Below are the code and all the weights of a small trained network. Each question names an input and a class and asks about switching units off, where a switched-off unit gives its printed mean instead of its output.

import numpy as np


def w(rows, s, z=0):
    codes = np.array(rows[::2]) - 128.0
    scale = np.full(codes.shape[1], s)
    scale[-1] = z or s
    return codes * scale


def f(y):
    return y / 2 * (1 + np.tanh(0.7978845608 * (y + 0.044715 * y**3)))


def log_softmax(a):
    a = a - a.max(-1, keepdims=True)
    return a - np.log(np.exp(a).sum(-1, keepdims=True))


def net(x, mask):
    res = np.array(x, float).reshape(1, 6) / 4 @ E
    y = f(res @ A[0][:, :-1].T + A[0][:, -1])
    res = res + np.where(mask, y, B[0][:, -1]) @ B[0][:, :-1]
    return log_softmax(res[-1] @ U[:, :-1].T + U[:, -1])


A, B = {}, {}
E = w([
[223,104,221,92,110],'x0',
[128,131,125,132,126],'x1',
[90,93,219,253,212],'x2',
[129,130,131,130,130],'x3',
[30,183,203,95,76],'x4',
[129,71,116,208,22],'x5',
],0.0069)
A[0] = w([
[110,129,128,63,203,51],'N0',
[198,104,62,141,150,83],'N1',
[125,115,66,85,90,67],'N2',
[68,149,168,105,94,3],'N3',
[58,120,38,160,159,95],'N4',
[139,106,119,173,57,73],'N5',
[133,82,118,167,46,47],'N6',
[181,123,192,113,114,167],'N7',
[180,79,72,134,163,29],'N8',
[97,220,44,202,129,109],'N9',
[136,153,103,60,108,79],'N10',
[196,109,51,147,186,154],'N11',
[134,121,185,178,148,118],'N12',
[109,104,164,161,155,81],'N13',
[141,124,82,81,95,47],'N14',
[135,109,99,85,62,65],'N15',
[71,198,185,99,90,144],'N16',
[113,117,163,189,139,75],'N17',
[93,111,149,173,160,95],'N18',
[116,115,173,167,154,86],'N19',
[140,186,134,109,191,123],'N20',
[150,181,126,91,62,163],'N21',
[123,143,85,80,82,101],'N22',
[3,143,82,123,136,196],'N23',
[135,105,129,153,180,20],'N24',
[92,144,144,203,172,67],'N25',
[136,170,141,46,255,163],'N26',
[121,93,88,67,89,50],'N27',
[91,65,189,149,154,77],'N28',
[133,94,128,162,70,61],'N29',
[139,109,131,175,64,71],'N30',
],0.0096,0.0027)
B[0] = w([
[131,178,104,193,141,168],'N0',
[62,93,169,144,150,183],'N1',
[127,118,105,81,182,178],'N2',
[22,102,163,144,138,154],'N3',
[255,112,188,115,80,199],'N4',
[130,151,117,183,158,165],'N5',
[122,218,94,220,167,173],'N6',
[227,109,183,112,96,192],'N7',
[2,75,168,145,124,167],'N8',
[243,93,180,109,103,194],'N9',
[128,128,113,148,179,189],'N10',
[19,63,198,158,102,216],'N11',
[143,118,91,87,151,186],'N12',
[121,121,78,76,182,163],'N13',
[105,117,109,119,184,170],'N14',
[131,135,84,131,199,180],'N15',
[43,59,196,181,139,212],'N16',
[119,125,96,116,163,175],'N17',
[148,136,81,72,181,174],'N18',
[126,123,81,62,177,169],'N19',
[119,157,112,186,119,172],'N20',
[145,70,120,104,193,210],'N21',
[124,113,115,112,168,190],'N22',
[166,87,137,139,115,220],'N23',
[75,120,100,131,144,145],'N24',
[135,129,114,85,194,193],'N25',
[163,163,110,220,112,254],'N26',
[111,122,91,115,190,171],'N27',
[127,119,99,89,175,181],'N28',
[126,168,104,168,134,153],'N29',
[154,173,94,190,159,160],'N30',
],0.0077,0.006)
U = w([
[112,135,49,46,216,58],'0',
[27,61,181,166,111,67],'1',
[151,133,120,131,118,254],'2',
[148,254,80,231,131,91],'3',
[145,129,121,121,106,233],'4',
[233,95,166,94,87,124],'5',
[112,224,96,54,21,48],'6',
],0.0091,0.0085)

Each question gives the input, the list of numbers given to net, and the class t.
The units are the neurons (one row each of A and B). Each row of codes is followed by its name. A weight is (code - 128) times the scale printed after its matrix; where a second scale follows, it is the last column's (A, B and U).
mask holds one flag per neuron, in row order. A switched-off neuron (its flag False) gives its mean, the last column of its row in B, instead of its output. The means were averaged over made-up inputs and are rounded, as every weight is.
A unit's drop is (log p(t) with every unit on - log p(t) with that unit switched off) / (log p(t) with every unit on - log p(t) with every unit switched off).
The circuit of an input: a set's keep is (log p(t) with only the set's units on - log p(t) with every unit switched off) / (log p(t) with every unit on - log p(t) with every unit switched off). Starting from the 12 units with the biggest drops (on a tie, the unit counted first), units are removed one at a time, each time the one whose removal leaves the highest keep (on an exact tie, the one counted first), for as long as the keep stays at least 0.8.
circuit, biggest first: the units of the circuit, biggest drop first
most important unit: the unit with the biggest drop
k most important neurons: the k neurons with the biggest drops, biggest first
drop when u is switched off: that unit's drop, to one decimal
input [4,1,1,4,8,-8], class 1: most important unit -> N16
input [-8,0,6,-5,5,4], class 5: circuit, biggest first -> [N4; N9]
input [0,5,-1,-3,-8,-6], class 1: circuit, biggest first -> [N11; N8]
input [-4,3,5,-3,3,6], class 3: 2 most important neurons -> [N6; N30]
input [0,2,2,-5,-4,-7], class 3: circuit, biggest first -> [N26; N0]
input [6,-1,-8,-6,-8,7], class 0: 3 most important neurons -> [N15; N2; N27]
input [-4,6,0,8,-6,-8], class 3: 2 most important neurons -> [N26; N0]
input [-7,1,7,3,-1,-8], class 3: 4 most important neurons -> [N26; N0; N20; N21]
input [-1,-5,5,-6,-6,1], class 1: 3 most important neurons -> [N11; N8; N1]
input [6,-6,7,4,1,-7], class 0: 2 most important neurons -> [N19; N28]
input [6,-2,1,1,-5,7], class 3: circuit, biggest first -> [N6; N30]
input [-2,-3,-8,-4,-7,6], class 0: circuit, biggest first -> [N2; N15]
input [4,-4,-2,-3,-8,-6], class 1: 2 most important neurons -> [N11; N8]
input [8,-7,1,-5,8,-5], class 1: 2 most important neurons -> [N16; N3]
input [3,-6,-4,6,8,2], class 1: circuit, biggest first -> [N16]
input [-8,1,8,-4,-6,4], class 0: circuit, biggest first -> [N25; N18]
input [-8,3,-6,4,-4,-5], class 5: 2 most important neurons -> [N4; N9]
input [-1,-1,1,2,-6,-5], class 1: 2 most important neurons -> [N11; N8]
input [-6,-2,-1,1,-7,4], class 1: 3 most important neurons -> [N11; N8; N1]
input [-7,-6,-7,-6,4,-8], class 3: 3 most important neurons -> [N26; N0; N20]
input [-3,-1,-4,-3,-6,7], class 3: circuit, biggest first -> [N6]
input [-4,-3,-1,6,1,6], class 3: circuit, biggest first -> [N6; N30]
input [-7,-6,0,8,1,-8], class 3: 2 most important neurons -> [N26; N0]
input [1,4,-5,0,-6,-3], class 1: drop when N8 is switched off -> 0.2
input [1,3,7,-6,-7,2], class 0: drop when N19 is switched off -> 0.2
input [0,-5,3,1,-7,-3], class 1: drop when N8 is switched off -> 0.1
